In the rows, zero is written as 128.
Here are made-up nodes, facts about them, and rows of numbers that follow some of those facts. Name the node behind each unnamed row.

Known rows:
memar: [115 115 110 146 120 147 131 127 155 105 101 166 105  84 135 119 155 154
 103 125  83 103  66 128 165 137 160 132 173 153 182 116 104 137 104 148
 120 118 116 130  94 105 168 114 131 102 123 146 133]
soplen: [130 130 130 185 145 147 146 158  86 148 157 120 167 110 156 152 113 127
  96 139 135 124 163 181 122 129 144  83 155 135 122 155 134 151 109 169
  90 124 131 138 106 133 157 125 136 134 131  85  96]
diskedor: [129 155 149 156 156 129 125 124  69 135 125 110 169 110 131 155 140 143
 128 116 151 153 158 162 145 113 125 107 156 155 134 121 130 154 100 163
 113  92 121 138 108 111 179 175 113 131 112 122 120]
mekofo: [142 141 106 143 142 122 146 153 118 126 148 140 133 129 169 157 123 155
  93 132 152  89 147 129 113 143 153  95 148 107 133 165 119 146 113 171
  83 118 124 142 119  94 167 164 137 134 135 105 103]
megir: [126 126 131 118 123 129 126 128  70 114 110 146 148  95 124 151 130 151
 112 123 168 135 139 139 121  94 147 111 148 152 139 144 126 154 126 165
  93  99  92 171 118 127 183 177 114 118  99 155 130]
drifebe: [145 114 113 130 133 133 132 152 103 107 158 173 128 101 139 168 100 128
  91 135 158  94 146 136 109 103 161  94 151 124 124 158 109 122 134 145
  80 122  93 178 124 126 188 159 142 112 110 118 109]
tamom: [136 143 134 170 148 146 136 129 100 135 144 120 167 109 156 145 137 125
 111 123 122 131 156 158 141 127 136 111 165 130 121 116 117 136 101 149
 124 108 136 144 104 111 163 153 121 137 120 125 122]
grebraflok: [144 106 133  83 107 138 127 136 130 114 155 155 113 147 105 145  80 101
 133 141 159 125 151 108  96 106 116 130  92 111 100 147 134 106 175  98
 122 149 112 153 157 153 107 122 140 123 126 126 130]
dremas: [139 122 140 127 137 138 119 134 143 132 167 128 131 150  94 138  98  89
 157 134 122 142 132 124 136 126  99 141 119 119 113 118 144  96 148  80
 153 132 129 118 141 159 117 108 138 116 136 109 120]
pakek: [145 140 153 125 142 138 126 127 129 138 166 117 133 164 117 148  91  97
 144 132 140 145 171 133 123 130  93 124  99 121  97 125 135 113 144 105
 141 147 149 113 142 126  98 117 137 141 141  89 120]
skugrok: [ 95 118 118 140 114  96 118 129 172 134 108 105  92 111 115  82 163 136
 155 142 100 137  68 130 118 144 140 150 110 137 145 124 146 120 135  96
 155 158 140  92 131 186  96  59 135 107 139 129 122]
salum: [129 130 131 111 128 112 132 125 164 130 141 130  96 152 130 132 117 119
 140 129 136 123 118 105 116 141 118 140  94 110 129 137 139 125 151 105
 138 155 141 108 144 135  92 107 140 121 146 119 121]
bukir: [133 126 130  98 123 115 111 113 126 118 117 124 113 138 124 115 119 116
 128 122 132 124 152 119 108 111 121 129  98 127  91 114 103 101 134 112
 137 151 131 131 149 111  96 126 128 150 118 127 147]
kidu: [132 119 129  93 114 123 117 115 126 124 112 122 118 145 121 108 117 114
 130 124 129 127 151 117 109 114 116 133  95 125  91 117 110 105 138 115
 138 149 132 130 151 114  86 122 125 154 122 130 152]
zaplim: [139 132 137 101 126 115 138 128 145 134 150 124 106 161 140 143 105 119
 135 131 160 123 151 108 100 133 117 127  80  99 111 146 141 129 159 117
 126 158 143 121 153 127  88 123 139 135 146 113 118]
stifik: [126 114 124 101 117 122 114 118 141 123 108 128 110 140 111 104 120 115
 133 125 112 125 123 115 123 121 116 139 104 133 109 116 113 104 134 107
 144 148 129 119 144 123  90 106 129 140 125 129 149]
klatik: [140 123 141  88 112 137 130 124 138 118 142 146 100 155 125 140  90 116
 124 138 152 127 159 116 104 122 112 123  83 125 105 143 122 123 159 120
 121 164 137 129 149 117  86 114 139 140 135 110 132]
lafle: [129 138 143  87 135  89 114 113 105 141 100  91 126 157 111 120 135 137
 162 109 165 147 148 111 111 115 107 135  85 121 114 124 142 132 138 129
 133 125 123 114 160 117 101 155 117 146 127 138 139]
klaster: [125 149 151  89 129  96 121 108 113 132 111 102 119 149 118 130 137 139
 160 119 175 159 145 112 108 115 108 141  84 128 120 128 147 143 146 124
 138 131 132 119 150 133 105 151 116 135 127 146 135]
stogra: [133 139 154  65 111 123 111 106 110 112 101 124 111 150 100 124 125 145
 154 127 162 153 156 114 117 109 104 138  87 145 116 116 123 132 145 133
 131 131 126 126 150 103 107 152 117 147 119 139 151]

Some facts about the nodes:
Ξ: points at; λ: belongs to class; δ: sits directly inside; κ: is of sort
[befel, liro, tibrin] Ξ brulebri
[bilek] Ξ soklin
[boske] Ξ bregun
[boske, tagrir] Ξ drukoplo
[botu, sosto, tini] Ξ loflu
[bregun, loflu, tadaska] Ξ fluzus
[bregun, klemusok, librume, nurisem] Ξ bukir
[brido, sedro] Ξ stigrir
[brido, zagris] Ξ liro
[brisa] Ξ klidar
[brivun, tremesus] Ξ traliro
[brokos, fonu] Ξ peki
[bropes] Ξ treta
[brunuplel, pliskal, trefol] Ξ tadaska
[degrun, rusko, stigrir, treta] Ξ vibor
[diskedor] Ξ drifebe
[dobim, fliflen] Ξ brisa
[dobim] Ξ tratiban
[draklogik, kibrok] Ξ pigrekam
[drifebe, kopil, pliskal] Ξ triplamu
[drukoplo, mekofo, refunem] Ξ maflum
[drukoplo, tebros, trito] Ξ tubril
[dunuk] Ξ rusko
[fenok, klumutar, zuskar] Ξ sabu
[fenok, medur] Ξ tibrin
[flepan] Ξ bitruk
[flepan, luvose] Ξ biflos
[fletan, memar] Ξ botu
[fluplaflur] Ξ rotro
[gamik, liro] Ξ geda
[gisker] Ξ dramo
[greplager] Ξ sosto
[groru] Ξ greplager
[klibu, lafetin, librume, skuru] Ξ kopil
[lafetin] Ξ rofa
[liro] Ξ zedrudren
[lovus] Ξ soplen
[lugu] Ξ trefol
[lugu, sisas] Ξ klaklom
[megir] Ξ medur
[megir, trirak] Ξ mekofo
[memar] Ξ skeski
[nidok] Ξ klibu
[ninofli] Ξ bruflem
[ninofli, vasu] Ξ stogra
[nitron, trezek, trito] Ξ stigri
[nurisem] Ξ stabru
[petom, zigru] Ξ kibrok
[plodriton, soplen, tini] Ξ bropes
[pudrek] Ξ fonu
[rudaske] Ξ sedro
[runem] Ξ draripam
[sedro, stigrir, stozo] Ξ degrun
[soklin] Ξ refunem
[soklin] Ξ didro
[stabru, tubril] Ξ dunuk
[tamom] Ξ zigru
[tamom] Ξ pubil
[tebros] Ξ skuru
[tiflen] Ξ riskul
[tini] Ξ klaki
[treris] Ξ zetras
[trezek] Ξ dobim
[trirak] Ξ pidri
[trirak] Ξ pliskal
[vasu] Ξ ripil
[zafla] Ξ dede
[zafu] Ξ plipimas
[zapavu] Ξ flelu
[zetras] Ξ grodal
[zigru] Ξ salum
[zutruk] Ξ brido
λ 495 <- befel, biflos, bitruk, botu, bruflem, brunuplel, bukir, degrun, dobu, draklogik, flelu, flepan, fluplaflur, gufak, kidu, klaplel, klibu, klidar, lafetin, lafle, librume, masan, niflir, plipimas, pobe, refunem, skuru, stabru, stifik, stigri, tidru, zetras
λ 292 <- bilek, bisto, bofo, boske, bratur, bregun, brido, brisa, bristel, brivun, bropes, brutim, dede, dramo, drukoplo, famar, fletan, flogre, fluzus, fopar, fozur, gisker, grarol, grebraflok, greplager, grodal, klaster, klatik, klemusok, kliplo, klozolem, kluvak, lebok, lesti, liro, megir, memar, mobro, neskis, padri, peki, pidri, pigrekam, pleski, raklin, ripil, rotro, rumepes, salum, skugrok, stesar, stokludak, stozo, tadaska, trilol, triplamu, trirak, trito, tubril, zaplim, zedrudren, zegol, zigru, zuse
λ 459 <- bratu, dobrul, draripam, geda, kibrok, leflol, lomer, medur, pliskal, plodriton, pudrek, rusko, sedro, tobok, treta, trodre, zaklek
λ 420 <- brokos, derotem, drifebe, fleva, fonu, kefor, klaki, kopil, maflum, ninofli, pipon, pligruson, skeski, skestel, sosto, stogra, tibrin, tini, tremesus, trobino, vasu, vibor, zafla, zagris
λ 413 <- fitagu, flidru, fliflen, lugu, mekofo, nurisem, pleflik, runem, trezek, zuskar
[befel, diskedor, flepan, tubril] δ stigrir
[biflos, drukoplo, nazuk, stesar, zuskar] δ nibrun
[bilek, dramo, draripam, vasu] δ soplen
[bisto, gisker, mekofo, stabru, zedrudren] δ sisas
[bitruk, zaplim] δ diskedor
[bofo, draklogik, pleflik, pliskal, skeski, vibor] δ kuflik
[boske, brokos, trito] δ soklin
[botu] δ rudaske
[brasti, brulebri, fenok] δ sugik
[bratu, dremas, grofan, megir, mutrar, piplo, plodriton, pubil] δ tratiban
[bratur, brisa, trilol] δ tebros
[bregun, bruflem] δ fetru
[brido, grebraflok, kefor, lafetin, padri, refunem] δ pubil
[bristel, drifebe, klidar, librume, tobok, treta] δ piplo
[brivun, bropes, klaplel, klozolem, mobro, raklin] δ mutrar
[brunuplel, zagris] δ nazuk
[brutim, fletan, geda, gufak, nitron, tagrir] δ treris
[bukir, klaki, pigrekam, skuru] δ nitron
[dede, leflol] δ grofan
[degrun, groru, pakek] δ trefol
[derotem, rusko, triplamu, trodre, zuse] δ fitrus
[didro, fitrus] δ tamom
[dobim, flidru, pleski, pobe] δ drimutri
[dobrul, zaklek, zegol] δ pakek
[dobu, flelu, kibrok, lesti, masan, skugrok] δ klaklom
[dunuk, fozur, klatik, neskis, sisas, tibrin] δ trekleren
[famar] δ limor
[fetru, nidok, stubrim, zigru] δ sabu
[fitagu, fluzus, kuflik, tini] δ tiflen
[fleva, klaklom, klemusok, kluvak, soplen, trezek] δ klofado
[fliflen, gamik, lebok, riskul, sosto] δ petom
[flogre, liro, pligruson, pudrek, trobino] δ muzus
[fluflevem, gelur] δ grobus
[fluplaflur, fopar, klibu] δ stubrim
[fonu] δ brulebri
[grarol, trirak, zutruk] δ stogre
[greplager, muzus] δ luvose
[grodal, salum] δ brasti
[kidu, lugu, niflir, pipon, rumepes] δ zutruk
[klaster, maflum] δ loflu
[kliplo] δ groru
[kopil, limor] δ gredos
[lafle, rotro, tremesus] δ didro
[loflu, rebrisko] δ zapavu
[lomer, pidri, ripil, stogra, tidru, zafla] δ gamik
[medur] δ gelur
[memar, sedro] δ riskul
[nikuzik, stokludak] δ zafu
[ninofli, plipimas, zetras] δ nikuzik
[nurisem] δ fluflevem
[peki] δ fenok
[rofa] δ dremas
[runem] δ rofa
[skestel] δ dunuk
[stifik, stozo] δ dobim
[stigri] δ nidok
[tadaska] δ klumutar
[befel, brasti, brido, brisa, brokos, brunuplel, derotem, dramo, draripam, drimutri, fliflen, flogre, fopar, greplager, grofan, klemusok, liro, lugu, masan, memar, mobro, neskis, nidok, ninofli, pligruson, pliskal, ripil, rumepes, runem, rusko, sisas, skugrok, stogre, stozo, tidru, zedrudren, zetras, zigru] κ a
[biflos, bisto, boske, bregun, drukoplo, fletan, fleva, fluplaflur, fluzus, gamik, grodal, leflol, limor, loflu, lomer, nitron, petom, pidri, pipon, pubil, refunem, sabu, sedro, skuru, stifik, stigri, stigrir, stubrim, tagrir, trekleren, treris, zagris, zuskar, zutruk] κ e
[bilek, bropes, bukir, dede, didro, dobim, dobu, fenok, fluflevem, grarol, kibrok, kidu, klaklom, klaplel, klibu, kliplo, klozolem, kopil, kuflik, librume, lovus, niflir, pudrek, skestel, stesar, tamom, tiflen, traliro, trefol, trilol, triplamu, trirak, trodre, vibor, zaklek, zegol] κ c
[bitruk, botu, bratur, bristel, bruflem, brutim, diskedor, dobrul, fozur, gelur, gredos, grobus, gufak, klaster, lafle, luvose, medur, megir, nibrun, padri, peki, pleflik, plodriton, raklin, rofa, rotro, rudaske, soklin, stabru, stogra, tebros, tini, tratiban, trezek, zafu, zuse] κ b
[bofo, brulebri, degrun, draklogik, dremas, dunuk, famar, fitagu, fitrus, geda, gisker, klaki, lafetin, maflum, nurisem, pigrekam, pleski, plipimas, riskul, salum, stokludak, sugik, tibrin, tobok, trobino, zapavu] κ f
[bratu, brivun, drifebe, fetru, flelu, flepan, flidru, fonu, grebraflok, groru, kefor, klatik, klidar, klofado, klumutar, kluvak, lebok, lesti, mekofo, mutrar, muzus, nazuk, nikuzik, pakek, piplo, pobe, rebrisko, skeski, soplen, sosto, tadaska, tremesus, treta, trito, tubril, vasu, zafla, zaplim] κ d

Which node is each row?
No name comes twice in this set of rows, the named rows included.
[141 146 122 151 159 102 141 140 120 119 158 148 111 103 179 176 126 145
  93 121 164  93 145 139 109 126 167  88 138 114 136 153 109 143 118 160
  82 134 121 150 117  98 180 160 145 117 127 105  94] | tadaska
[123 141 148 142 130 121 117 122 117 140 145  88 143 132 123 111 129 106
 152 142 129 159 165 158 106 121 112 127 104 133  83 111 134 110 132 102
 154 149 154 116 136 163  96 101 125 146 127 108 127] | klaklom
[130  98  99 141 129 130 124 145 107 118 121 156 143  87 128 131 127 126
 100 119 116  95 109 131 130 104 163 114 170 128 133 135 111 112 116 138
 103 106  86 168 119 134 180 146 129 112 104 148 130] | refunem
[132 146 119 146 144 113 123 122 105  99 133 155 116  83 164 151 143 146
  88 128 141 104 145 149 115 109 170  97 155 144 121 126  79 125 101 153
  99 128 119 162 107  95 186 162 129 126 101 125 123] | kopil
[116  98 118 104 102 133 110 122 171 107 119 155  96 116  79 103 128 111
 153 135  95 131  65 100 141 120 125 166 130 138 145 111 132  94 151  73
 162 135 108 128 134 174 123  88 131  93 122 158 145] | mobro
[131 125 116 149 136 128 150 143 139 131 136 145 121 114 165 148 132 147
 101 122 130  98 112 127 134 143 155 112 146 114 161 149 130 153 122 160
  98 125 124 134 114 108 153 135 139 116 140 125 107] | gisker
[130 152 139  79 123  98 116 117 115 126 109  97 124 163 109 118 139 152
 165 128 168 149 148 106 108 128 104 140  91 123 114 132 141 133 137 128
 136 120 132 113 152 120 112 162 115 146 129 136 137] | pleflik
[122 124 114 160 132 112 149 160 105 144 142 120 137 111 170 139 127 148
  94 141 156 107 147 158  91 133 165  87 128 117 125 176 139 157 124 171
  77 140 125 140 123 140 143 124 139 132 135 100  94] | vasu
[124 138 132 121 128 129 127 125  73 116 100 137 141 103 135 145 139 164
 107 122 160 132 147 146 126 107 145 105 145 159 142 140 115 160 110 182
  91 104 107 153 114  98 173 175 114 133 105 140 133] | tini
[129 142 132 111 132  96 120 111 165 118 133 123  91 130 137 124 144 128
 148 124 133 126 116 108 115 132 131 142 101 112 122 113 121 112 139  98
 149 151 142 116 140 129 112 120 134 121 133 135 128] | fluzus

The same nodes again, as new rows of numbers:
Named rows:
bruflem: [ 73 104 124 119 126  90 174 152 114 149 131 153 136 122]
zafla: [115 156 132 136 104  98 191 168 112 157 131 155 119 121]
grofan: [ 79 132 177 113 126 102 175 147 105 170 157 130 155 117]
raklin: [ 58 109 123 121 138  96 183 152 118 161 144 134 128 121]
nibrun: [ 69 108 146 122 132  75 169 158 103 153 135 161 145 120]
trirak: [ 97 111 130 127 107  88 184 176 105 140 141 140 106 113]
klaklom: [ 80 114 151 124 116  86 135 197  94 135 146 143 132 141]
bratur: [ 74 102 118 124 127  89 173 158 118 154 131 147 129 119]
tratiban: [ 40 121 158 117 149  84 185 155 103 165 159 140 140 126]
fitrus: [106 129 161 117 113  92 164 153 107 173 135 150 162 115]
liro: [117 119 152 110 101 105 172 159 113 165 129 135 111 102]
greplager: [111 116 153 104  96 111 172 165 112 171 136 140 105 102]
pidri: [ 86  93 138 109 122 109 166 132 126 148 129 141 142 100]
diskedor: [ 66 116 156 120 120  66 182 182  98 148 124 155 129 111]
bristel: [ 57 109 124 120 139  95 183 153 118 161 143 135 128 121]
klaplel: [ 75 119 132 125 128 100 186 152 108 141 159 133 129 130]
kibrok: [ 92 110 133 122  99  89 161 191 108 139 138 134  93 126]
tiflen: [ 93 115 154 126 115  75 179 169  91 138 145 155 123 118]
grarol: [ 97 104 119 133 120  94 173 155 112 139 147 141 129 122]
mekofo: [120 128 138 129  89  99 194 180 105 172 138 152  98 120]

Rows to name:
No name comes twice in this set of rows, the named rows included.
[ 91 130 131 137 122 103 175 153 117 129 143 154 128 123] | skestel
[ 67 121 154 110 119 122 142 158 130 139 121 141 135 115] | fleva
[ 96 124 154 120  71  91 192 205 119 148 116 120 129  87] | pliskal
[ 77 123 163 107 115 112 169 149 123 141 116 147 112  98] | zagris
[ 77 175 145 149  97  84 214 218 114 144 122 115 138 113] | drifebe
[ 77 104 133 115 109  83 182 171 113 158 127 148  97 110] | medur
[ 93 111 131 123 109  90 164 190 104 139 138 135  99 123] | bilek
[ 80  94 156  96  93 114 176 184 115 159 132 147  96  86] | bregun
[ 74 101 120 123 121  84 173 152 121 156 132 148 129 120] | dobrul
[ 49 117 154 123 139  75 180 164 102 157 147 146 149 122] | rofa
[100 132 180 119 102  80 174 178 100 155 127 139 146 102] | nidok
[103 143 151 117 106 122 169 155 125 173 131 150 135 114] | maflum
[ 87 111 122 144 107  79 188 188 114 121 131 125 146 110] | triplamu
[ 85 102 173 104 115  90 173 144 105 148 127 157 134  94] | gamik
[ 99 135 124 134 123  96 188 162 112 176 157 128 134 132] | grebraflok

